Below are the code and all the weights of a small trained network. Each question names an input and a class and asks about switching units off, where a switched-off unit gives its printed mean instead of its output.

import numpy as np


def w(rows, s, z=0):
    codes = np.array(rows[::2]) - 128.0
    scale = np.full(codes.shape[1], s)
    scale[-1] = z or s
    return codes * scale


def f(y):
    return y / 2 * (1 + np.tanh(0.7978845608 * (y + 0.044715 * y**3)))


def log_softmax(a):
    a = a - a.max(-1, keepdims=True)
    return a - np.log(np.exp(a).sum(-1, keepdims=True))


def net(x, mask):
    res = np.array(x, float).reshape(1, 4) / 4 @ E
    y = f(res @ A[0][:, :-1].T + A[0][:, -1])
    res = res + np.where(mask, y, B[0][:, -1]) @ B[0][:, :-1]
    return log_softmax(res[-1] @ U[:, :-1].T + U[:, -1])


A, B = {}, {}
E = w([
[124,92,173,73,156,74,94,175,136,254,173,87],'x0',
[155,217,141,193,70,175,198,238,65,81,137,103],'x1',
[100,101,33,140,126,88,111,119,75,116,177,118],'x2',
[56,176,180,78,139,131,173,139,137,153,193,222],'x3',
],0.013)
A[0] = w([
[175,150,111,114,111,139,105,254,37,140,96,110,226],'n0',
[175,133,45,194,145,176,126,67,66,63,81,139,245],'n1',
[92,127,158,67,213,158,153,78,160,245,151,180,252],'n2',
[126,82,126,70,145,72,118,97,78,168,125,127,166],'n3',
[108,133,103,158,37,135,153,250,92,203,133,87,112],'n4',
[130,149,147,174,143,132,85,139,148,116,105,132,82],'n5',
[139,73,154,68,169,40,97,53,129,148,133,140,166],'n6',
[127,178,231,126,160,172,195,159,135,167,136,181,216],'n7',
[147,109,126,108,123,110,113,187,210,187,85,122,105],'n8',
[170,186,180,209,68,152,112,172,107,179,108,93,254],'n9',
],0.0078,0.0025)
B[0] = w([
[250,147,91,17,235,50,200,88,88,133,234,60,224],'n0',
[123,153,4,111,166,139,161,26,54,21,46,174,251],'n1',
[104,150,171,200,88,156,107,177,255,221,126,192,250],'n2',
[95,85,89,103,197,131,50,203,108,182,140,101,202],'n3',
[221,148,129,120,117,142,170,108,101,159,183,79,217],'n4',
[138,82,210,149,66,154,149,138,156,119,149,107,135],'n5',
[48,222,82,133,155,222,56,148,141,183,18,88,246],'n6',
[158,30,157,214,104,166,154,80,211,113,205,109,223],'n7',
[129,111,242,116,142,65,69,40,158,101,74,108,170],'n8',
[212,124,237,47,152,123,232,106,58,177,95,47,219],'n9',
],0.0066,0.014)
U = w([
[183,143,148,94,177,109,167,137,113,128,186,55,209],'0',
[115,123,174,157,92,130,145,155,193,132,189,191,102],'1',
[124,80,203,129,151,104,90,146,155,135,102,125,1],'2',
[74,171,113,119,169,139,40,152,171,187,131,123,140],'3',
[139,137,105,127,110,161,160,81,126,5,58,154,80],'4',
[66,135,50,136,126,91,109,120,60,77,148,153,242],'5',
],0.012,0.0015)

Each question gives the input, the list of numbers given to net, and the class t.
The units are the neurons (one row each of A and B). Each row of codes is followed by its name. A weight is (code - 128) times the scale printed after its matrix; where a second scale follows, it is the last column's (A, B and U).
mask holds one flag per neuron, in row order. A switched-off neuron (its flag False) gives its mean, the last column of its row in B, instead of its output. The means were averaged over made-up inputs and are rounded, as every weight is.
A unit's drop is (log p(t) with every unit on - log p(t) with that unit switched off) / (log p(t) with every unit on - log p(t) with every unit switched off).
The circuit of an input: a set's keep is (log p(t) with only the set's units on - log p(t) with every unit switched off) / (log p(t) with every unit on - log p(t) with every unit switched off). Starting from all 10 units, units are removed one at a time, each time the one whose removal leaves the highest keep (on an exact tie, the one counted first), for as long as the keep stays at least 0.8.
units of the circuit, in order: the units of the circuit, biggest drop first
most important unit: the unit with the biggest drop
top k neurons: the k neurons with the biggest drops, biggest first
drop when u is switched off: that unit's drop, to one decimal
input [-1,1,3,3], class 5: top 2 neurons	n2, n9
input [1,-5,-3,-6], class 3: most important unit	n6
input [7,1,-6,-1], class 2: top 2 neurons	n8, n2
input [-3,-5,-4,-1], class 3: units of the circuit, in order	n1, n9
input [-2,-4,-4,-2], class 3: top 3 neurons	n1, n9, n7
input [2,0,5,0], class 3: top 3 neurons	n1, n9, n0
input [-3,-6,6,-8], class 5: top 4 neurons	n3, n9, n7, n8
input [5,3,7,7], class 1: units of the circuit, in order	n9, n2, n6
input [3,0,-7,1], class 1: units of the circuit, in order	n7, n2
input [-3,5,-5,-8], class 0: top 2 neurons	n0, n9
input [-3,-2,-2,2], class 1: top 2 neurons	n1, n6
input [6,0,-8,-5], class 2: top 3 neurons	n8, n1, n4
input [1,-3,-7,7], class 1: drop when n7 is switched off	0.2
input [4,2,7,5], class 3: units of the circuit, in order	n9
input [7,0,-3,-2], class 2: drop when n8 is switched off	0.7
input [-5,7,1,4], class 0: drop when n0 is switched off	0.5
input [1,-2,8,-4], class 5: drop when n2 is switched off	0.2
